Each row of numbers belongs to one of the nodes below and depends on some of the facts about them. Some rows are named. Which node is each other row?

Known rows:
[  5   6   3 -10  10 -17   7  -5  -3  -4  -8  14  -1  -5   8   6  -2  -9
   5  -3   4   0  -1  18   1   9   5  32   4  -8   1   4   0   0   7  -1
  -7  -6  -4   7  11 -23  -1  -5  -2   5] : drulom
[ 21  -4  -7   9 -14 -15  -1   9   5   6   5  -4  10  -6   0 -12  18  22
  17  -1   1  10  -2 -18   8  17  10 -53  30  10   0   0 -14 -10   1  15
  13   2   6  31  13  22   3  -3   6  -5] : ziklok
[ 17  -4   7   9 -15 -45 -11  28 -26  -3   0  -1  -5  -2  -2  -5  -2  -3
  31  13  -5  12  17  12 -12  11  21 -73 -48 -22 -15  -7  -1  30 -20  -3
   1   3  -8 -15 -17  -9  -3  -5   1 -14] : sigre
[  1   4   4  -9  11 -14   1  -5  -5  -4  -8  13  -1  -3   8   7  -3  -7
   4  -2   1   1   0  16   1   5   4  34  -4  -9   1   3   3   8   5  -4
  -7  -2  -5   1   8 -21  -1  -3  -1   4] : letrisuk
[  25   -1   29   36  -25   16  -21   12  -15   12   11  -29   -4    9
   27   -5    7   10   28   21   -6   -1   -4  -11  -21   -7    2 -102
  -19   20  -32  -11    8  -42  -15   54   11   27   17   -4    4   55
  -10  -23   -1   -9] : skifir
[ 14  15  32  18 -41  27 -34 -11  -3   1  -5 -48   8  12   7 -31  -9  13
   0 -13 -17  17 -24 -14 -22  -9 -10 -20  17  19  -9 -17  11 -32  -6  34
  16  42  39 -48  -3  40 -15  18  12 -17] : ploram
[-40  -2  -4   2 -12  14 -50  -2   7  10   3 -15   7  11 -16 -26  -8  37
 -20  -2  -3  20  -7 -23   2  12  -3 -26   5  14  16  17  -4   6  -9  -7
  15  29  22 -42 -15  42  -1  24  20  -2] : britril
[  -9  -15   -6   27  -10   16    5   27    2   14   19  -18   -7    6
   -4    2   14    9   15   26   -1  -12   19  -16   -6    7    7 -105
  -24   13  -34   -2    5  -34  -13   22   -1    7    4   17   -5   46
    4  -18  -14   -3] : povik
[-16   0   4  -6   5  -4 -10   1 -12  -5  -6   1  -6   5  -6   0 -12  -7
  -9   3  -6   2   8  13 -12  -4   3  13 -32 -10   1  -2  12  15 -10 -16
  -5   8   1 -38 -14 -12  -3   8  -3  -2] : klefu
[  6  -8 -24   4 -20  78   7  -2  -8  13  24 -41   3  14 -18 -21 -26  -6
 -39 -10 -14 -13   4 -20  -1 -23 -12 -17  14  -4   4   6  -7  -6  -7 -15
   6  -8  -6 -28 -14   7   1  21 -10  -5] : drigros
[  7   8   1 -10   6 -18  15  -6  -1  -6  -9  14   0  -5  10   6  -1  -8
   6  -5   4   0  -3  22   3  14   7  36  12  -9  -3   4  -1   3  12   3
 -10  -7  -2  15  19 -25   1 -10  -1   3] : lubram
[  1   6   5 -13   6 -20   5 -11  -3  -3 -11   0   4 -20  16   7  -7  -3
   8  12   9   1  10  16  12  -6   3  46   1   2  13   1   1 -17  16  15
 -13 -15  -4  33   5 -33  -3  -3 -11  -6] : bruplugel
[  6   6  -2 -11   8  -9   6  -9  -3  -1 -12  28   0   2  23  15   4 -13
 -14  -5   2  -1  -3  20   6  17   8  28  -6  -9  -5  -2  -2  12   1  -1
 -14  -8 -10  21  21 -19  -3  -1   9  -4] : zaflur
[-80  -2 -30   4  36   1 -79   3  20  22  14  49  20   5 -23 -26 -26  40
   9   9  21  16 -29 -15  28  23  14 -17  29  16  33  67 -54  30  14  -9
  14  30   3  -8  13  47  11  12  30  30] : rebiklok
[ 23  -3   5 -15 -24 -46  21   0   7 -19   1  13 -10  11  20  28  14  10
   0  -9  -8  -2   0  45   5  21  -2  61  37  -8  36  28 -13 -16  -6  14
  -3  -6  -3  14   2 -36  -4 -36  12  28] : pluklir
[-15   0   6  -8   4  -2  -8   2 -11  -5  -6   1  -6   6  -7   0 -10  -7
 -12   2  -8   3   7  10 -13  -3   2  18 -35 -10  -2  -2  13  19 -10 -16
  -4   8   1 -38 -17 -14  -2   9  -4  -3] : tugra
[ 19  -9   7   1  61   4  -7  11   4   5 -16  81  24  -2 -13  -1   9 -47
  74  -8  -7 -30 -14 -24 -22 -71  16  58   9 -14   7  16  -5 -28   3 -20
  18  22 -22  -2  16 -22  -1  15 -24  24] : sina
[-13   2  -1  -6   4   8 -11  -3 -12   1 -11  14  -5  11   9   9  -2 -12
 -32  -1  -8   2   6  11  -7   6   5  13 -45 -11 -10 -13  11  24 -19 -20
 -11   7  -4 -25  -7 -11  -6  11   8 -12] : mudrin
[  4   0   9 -16  11 -16 -13 -20  -8   2  -9   3   8 -30  31  14  -6   3
   3  22  15  -1  20   9  22 -24  -2  53 -12   8  38   3   7 -20  13  15
  -6 -25 -17  44  -6 -34  -9   5 -14 -10] : gretugror

There are 3 kinds of fact about the nodes: Φ, η, π.
bakur (η pumor)
bebri (η felo)
beden (η bebri)
beskur (η gini)
bidran (η matre)
biston (η bruto)
bradri (Φ taskufal)
bregre (η vefe)
breskem (η mozol) (π remak,difas)
brigan (π zaflur,votruk,fisuplos,nogril)
britril (Φ rokla,zudres,ploram) (π sifak,tulopel)
brizol (η budrar) (π klivi,skisten)
bronek (Φ drifer,beskur)
bruplugel (η pluklo)
bruru (Φ zudres,ploram,trose,beskur) (η piba)
bruskul (Φ ploram,bradri,flobrin,sigre,dupor)
bruto (η dupor)
budrar (η skisten) (π trose,vefe,medabi,babo,pumor)
buklik (Φ skisten,sigre,beskur) (η ploram)
burul (Φ fikul,beskur)
datras (η pakal) (π dregro,momutrak,lobra,fliski,plestil)
dedro (η biston)
dekan (Φ greven,piba,beskur)
difas (η pluklir)
doba (Φ roklil,mone) (η sofutru)
drarom (Φ ploram)
drifer (Φ biston) (η rebiklok)
drigros (Φ bregre)
drogrik (π vefe,bruto,plestil)
drulom (η lenos)
dupor (Φ plestil,beskur) (η bradri)
duvam (η drifer) (π vefe,flova,plitram,sofutru,mozol,pumor,beden)
felo (Φ rufan,skadom,sigre,sebrir,beskur) (η greven)
fikul (Φ dekan,sigre) (η fliski)
fisuplos (Φ sigre)
flafla (η bruplugel) (π doba,pluklir,fisuplos)
fleli (π zudres,greven,gikan,skadar)
flifil (η bakur) (π tini)
fliski (Φ zudres)
flobrin (Φ rivok,bregre)
floklol (Φ rapu,lapes) (η drogrik) (π dedro,tulopel,sofutru)
flova (η gedraflal)
fotruk (Φ bregre) (η futibol)
fozosam (η buklik) (π nogril,buklik)
futibol (η fozosam) (π lubram,plitram,klefu,mozol)
gikan (η plistam)
gini (Φ sigre)
gretugror (η skadom) (π varur,greven)
greven (η gretugror)
kavem (η babo) (π drigros,felo,klefu,gini)
kekler (Φ klivi,sokim)
kleklo (η nutul)
klivi (Φ stapa)
lafiple (η flifil)
lagibrim (η brigan)
lapes (Φ sigre)
lenos (Φ stemi,sigre,stapa) (π gedraflal,klefu)
letrisuk (η sigre)
lobra (η burul)
lubram (η doba)
matre (Φ ploram,varur,greven,rebiklok) (η tulopel)
medabi (Φ piba,beskur) (η flobrin)
mone (η kavem)
mozol (Φ fotruk)
naflak (Φ plestil,fleli)
nare (Φ skisten,piba)
nimidom (Φ travi,flobrin)
nufus (Φ sisu,povik) (π medabi,dekan,piba)
nutom (Φ dekan,bruskul,bregre)
nutul (η plitram) (π momutrak,sina,mozol,plestil,nare)
pakal (η zevido)
piba (Φ skifir) (η sebrir)
plestil (Φ sigre) (η veklak)
plistam (Φ beskur) (η tugra)
plitram (η sina)
ploram (Φ skifir)
pluklir (η plestil)
pluklo (η beden)
poflubra (η drulom) (π drigros,lobra,flova,plitram,skifir,tulopel,bidran)
povik (Φ sigre,beskur) (π sifak,biston,kleklo)
pumor (η mudrin)
rebiklok (Φ zudres) (η bruru) (π drarom,varur,fisuplos,bregre)
rivok (Φ skifir,sigre) (η kleklo)
rokla (Φ skifir) (η romi)
roklil (Φ plestil) (π burul,nimidom)
romi (η nimidom) (π remak,plistam,bruplugel,gini)
rufan (Φ povik) (η lagibrim)
sebrir (η britril) (π kekler)
sifak (Φ klivi,dekan,piba,plestil)
sina (η duvam)
skadar (η klivi)
skadom (η varur) (π beden)
skifir (Φ sigre,beskur)
skisten (η rapu)
stapa (Φ lapes) (π bruplugel,stemi)
stemi (Φ trose) (η medabi)
taskufal (Φ greven,sigre)
travi (Φ fikul,nare)
trose (Φ zudres,medabi)
trukli (Φ sigre,fleli) (π zaflur,zudres,dedro,kekler)
tulopel (η bregre)
varur (Φ drarom,sigre)
vasken (η drarom) (π lagibrim,pluklo,piba,bregre)
vefe (η dregro)
veklak (η rufan)
votruk (η lubram)
zaflur (η lafiple)
ziklok (Φ rokla,trose,sigre) (η dekan)
zogil (π zevido,pumor)
zostak (Φ sigre) (η ziklok) (π letrisuk,stemi)
zudres (Φ sigre)

Which node is each row?
No name comes twice in this set of rows, the named rows included.
[-24  -9   1  22   1  52   6   1  12   7  17 -25 -11  12  -8   8   4   3
 -18  17  -3 -19   1 -21  -9 -22 -19 -33 -21  28 -22 -15  14 -41  -6  17
  -1  11  11  -3 -11  44   3 -13 -16   5]  dekan
[-10  -7 -11  13  -1  33  -4   1   6  -3  14 -28  -3   7 -22  -6  -1  10
 -25  -1 -10  -3  -5 -30  -5 -19 -15 -15 -12  20   3 -26  -1   2  -8  -8
  10   5   4 -16 -20  20   4   6  -7  -3]  travi
[  1   4  -2   1 -15  13  14  -5  26   1   2  -9   4  -4  -9  -2   9   2
  -2 -15   5  -1  -9 -20  11  -5 -14  -7  39   3   2  -2  -3  -6   9   2
   5 -10   3  27  -1  19   6   7  14  -3]  doba
[-42  13  -5   2  21 -17 -37  -5  -9  -2   8  20  -8   2   7   6 -44   1
  -1  15  20  12 -20  41  16  22   5  18 -23  -5   3  29 -34  56  14   1
 -15  -1 -10  -6   5 -10   2 -19  18  19]  sebrir
[ 46   2  25 -31  60  -9  30 -32 -32   9  -4   8 -13 -18  27  -1  10   6
   2  -9  45  15   2   2   0  47 -13 -22  38 -17 -12  14  46 102  27 -50
  14 -45  -5 -70  45  20  10  -9  -5  24]  tulopel
[  -4  -17  -15    8  -28  -27  -26   32   -2   13    4   -7   10    1
  -19  -29   23   41   18    5   -5   22   19  -34   -1   34   25 -112
    4   -1    1   11   -6   -5  -20   -6   19   19   12   -5  -11   38
    3   18    8  -16]  zudres
[ 14  -9  -6  22 -23  -5 -11  22  -4   3  13 -24   0   0 -17 -13   7   9
  14   5  -5   7   5 -22  -3  -6   3 -88 -15   1  -6 -17 -11  12 -15   1
  14   3   0   2 -23  26   1   3   4 -14]  taskufal
[ 36 -12  10  -4  59   4   9  12   7   3 -19  80  27  -2 -14  -1  22 -54
  77 -14 -13 -35  -8 -29 -29 -75  16  66  20 -17   4   7   8 -50   0 -19
  20  19 -21   6  22 -28  -2  17 -31  19]  plitram
[ 43  14  27  16 -17  14 -25 -20  -4   3  -2 -21  11   2  30 -13   3  12
  11  -9  -4  10 -31  -4  -8 -11 -10  -6  38  26   4 -10  -5 -31   5  46
  18  22  17  -1  24  28 -15  -8  10  -5]  rokla
[ 66  -2   5 -33  50  51  47 -37 -47  20  14  -9  -8 -10  23 -13 -14  -9
 -22 -17  39   3   7   5   2  33 -16 -22  59 -31  -8  31  36  95  30 -61
  11 -62 -19 -77  50   7  10  -3 -18  25]  bregre
[  9  -8  -1  18 -27  -6  -9  22   0   4   9 -24   0  -2 -13 -12   6   7
  15   2  -4   8   6 -23  -1  -3   1 -84 -10  -3  -8 -11  -5  12 -16   0
  13  -1  -1   1 -23  28   2   7  10 -14]  trukli
[ 23  -6   6 -13 -24 -45  17   2   5 -19   1  13 -11  13  19  28  13  13
  -6  -7 -10  -2   1  40   3  15  -2  60  27  -7  40  29 -10 -14 -11  13
   0  -5  -5   6  -6 -37  -5 -33  12  29]  lagibrim
[ -9  -4   7  -6  -8 -11  -6   4  -9 -10  -2  -2 -10  12  -1   9  -5   1
 -13   1 -13   2   8  19 -10  -1  -1  26 -23 -10  15   6  10  10 -17 -13
  -2  11   1 -40 -24 -20  -4  -2   0   7]  brigan
[-51 -17 -21 -10   2   7 -31   5  16  13  -1  -1  11  10 -29 -26  20  51
 -27  -1  -8  14  13 -39  -2  31  10 -21  16  21  17  18  10 -28  -9 -20
  14  30  29 -34  -3  38   6  28   1  -1]  trose
[-15   3   8  -9  -1  -6  -6   3  -4  -5  -7   3  -7   3  -9   1 -10 -10
  -6  -1  -3   4   7   9  -7  -7  -1  10 -31 -17  -1  -1  14  17 -11 -17
  -6   6  -1 -31 -22 -10  -3  12   4  -5]  fleli

The same nodes again, as new rows of numbers:
Known rows:
[  0 -26 -30  -7 -55 -52   9   0 -75 -43 -58 -17 -44  19  60 -39  37 -50
  19  43 -35  47  56 -59 -55  61 -49  54   2 -50  27] : nutul
[-45 -40 -38 -20   8  42  11 -48  23  -5  42  46 -25 -42  -3  36  61  45
  -5  34  -9  38 -14 -40  -4  25   4  40  -3  47 -34] : taskufal
[  2 -42  43 -20  24 -45  13  19  -3  18 -15  31  -2  -2 -31 -22  -7  21
   6 -10 -20   1 -47 -40  12  -8  20 -30   5  40 -32] : bradri
[-49 -48   4 -17   6  41  -7 -45  14 -28  45  20 -16   3 -33   6  14  43
  10  17   7  28 -19 -20 -18   3  16  34  -1  48 -40] : bruskul
[-56 -40  -6 -13 -35  30  22 -13 -16 -34  39   3  46  31 -40 -34 -31  47
  21 -20 -34  40 -30 -13 -34 -35  37 -30  -6  42  33] : nutom
[ 22  32  -4 -18  -5 -18   7  21   7 -10  -6   4  -6  10   3 -15 -30 -22
  -1  11 -10 -18   9  12  -1 -16 -10 -20  -1 -22  12] : klefu
[  2  37 -23 -16 -18  50   0   1  15  -6  18 -20   6   1  19  -1 -33 -11
  -3  23  28 -18  33  44  -9  -1   1  13 -11 -48  33] : lobra
[ 35  24  20 -20  12 -49   9  34   5  -8 -28  21  -7  13  -9 -32 -29 -29
  -5  -1 -43 -25 -23 -36  15 -28 -21 -32  11  14 -15] : zevido
[ 24  25   1 -20  17 -10  -8  25  14   8  -6  -1  -5 -13   1 -38 -35  -9
 -16  15  -6 -31  -8  22  25 -17  -4 -24   2 -16   3] : pumor
[-27 -42 -32 -21  26 -19   7 -40  27 -17  44  50 -41 -46 -12  27  67  49
 -18  36 -47  30 -31 -58  15   4 -33  24  16  50 -55] : gini
[ 24  31  -2 -17  -2 -14   3  24   8  -3  -6   0  -3   5   5 -20 -30 -21
  -5  12  -6 -22   3  16   7 -17  -8 -19   0 -22  15] : romi
[-20 -47  18  84  41  55 -57  12 -28  22  47 -49 -59 -43 -21  39 -35 -29
 -13 -57  49 -39  -3  17  -4  48  13  48 -23  -4 -28] : rokla
[ 27 -46  66  84 -54 -53  39 -56 -75 -44 -48 -31 -58  53 -42  47  69 -53
  20 -40  19 -30 -24  50  31 -45  35  50 -30  50  32] : britril
[ -4 -41  36 -16   8 -43  20  21 -18  -4  -9  25  20  17 -34 -27 -19  31
  13 -30 -35  14 -47 -44  -9 -25  30 -31  -1  38 -10] : nimidom
[  5 -44  62  12  31 -51  37 -65 -76   5  29 -56 -37  53 -26  47  66 -35
  13  14 -46 -24 -36  48 -52 -44  23  69 -33 -34   5] : rebiklok
[ 20  28  -5 -20  10   9 -15  20  15  10  -4  -8  -3 -17  -1 -31 -35  -9
 -21  19   8 -30  -1  30  19 -17   3 -25  -5 -30   7] : tulopel
[ 38  59 -15  88   6  20  41  39  34 -37  26  53  52  54  40  49 -36 -49
  25 -56  24  68  11 -54 -18 -42   0  49  57  30 -55] : pluklo
[-26 -49  60 -21 -21 -30  18 -25  29  38   0  30  -8  26 -17  31  -8 -28
  14  26  44  51  37  41  -4  60  -2 -18  31  47 -23] : naflak
[ 14 -47  68   0  43 -42 -37   7 -23  12  -9 -15 -48  30 -38 -12 -14 -22
   2 -43  21 -25 -48 -39   6 -11 -22  17  -9  44 -54] : drarom

Which node is each row?
No name comes twice in this set of rows, the named rows included.
[  6  -7 -37 -21  20 -30   3 -11  28 -31  42  52 -48 -45   1   6  61  38
 -35  39 -52   2  -2 -56  20 -13 -58  14  19  50 -52]  sigre
[-63 -48 -18 -20  43  43   3 -60  36  42  49  49 -49 -47 -10   7  53  47
  11  41  32  24  44  28  52  64 -55  60  54  50 -29]  plestil
[ 38  59 -20  88   9  24  39  40  36 -39  31  50  51  52  49  50 -36 -49
  25 -55  34  69  24 -53 -17 -41  16  50  59  31 -56]  bruplugel
[-39 -46  68 -22 -32 -41  24 -34  34  55  -5  36 -17  39 -23  40 -14 -47
  17  35  50  65  51  48  -4  63 -13 -23  51  48 -31]  roklil
[ 21  21  -2 -21  16  18 -31  22  18  22  -4 -19  -4 -37  -4 -41 -36  -8
 -45  20  17 -36  -7  38  24 -20  16 -28  -7 -32  -7]  veklak
[-48 -42 -38 -22  15  46   1 -55  27 -16  47  47 -38 -48   4  38  66  48
 -18  39 -18  35  -4 -46   0  19 -22  55   1  48 -47]  fisuplos
[-61 -41 -38 -21   6  58  -8 -61  31 -13  50  38 -28 -50  16  43  65  51
 -24  37  24  32  24   4  -7  36  -5  67 -10  46 -29]  zostak
[-56 -41 -13 -12 -40  39  24 -11 -22 -42  44  -4  48  39 -43 -50 -37  52
  22 -18 -50  38 -37 -21 -42 -44  40 -29  -7  41  40]  drigros
[-13 -39 -14 -21  29 -30  27  -3  -4  39   4  51 -30 -44  -8  36  62  37
  -9  15 -28  40 -50 -54  -2  21  19   4  -8  43 -39]  lenos
[ 20 -46  64  -8  51 -50 -41 -40 -37  19 -54 -34  32  40 -29 -30  55  36
  -2 -19  10 -18 -51 -33  16 -42 -29  59 -25  11 -57]  fliski
[-38 -38 -35 -13  32  13 -29 -49  22   8  20 -12  32 -52  16   6  63  51
   6   9   2 -13  35 -23  38  27  19 -31  13  46 -39]  buklik
[-13 -36  14  10  11  13  26  19 -39  54 -28   8   3 -35   2  36   4  17
  13 -53  33  12 -37  -3  -9  49  39 -33 -12 -17  28]  nare
[-51 -37 -38 -19  11  50  29 -44  17  30  44  51 -42 -51  18  51  66  46
 -24  36 -14  56 -43 -54 -14  42  16  61 -12  48 -25]  lapes

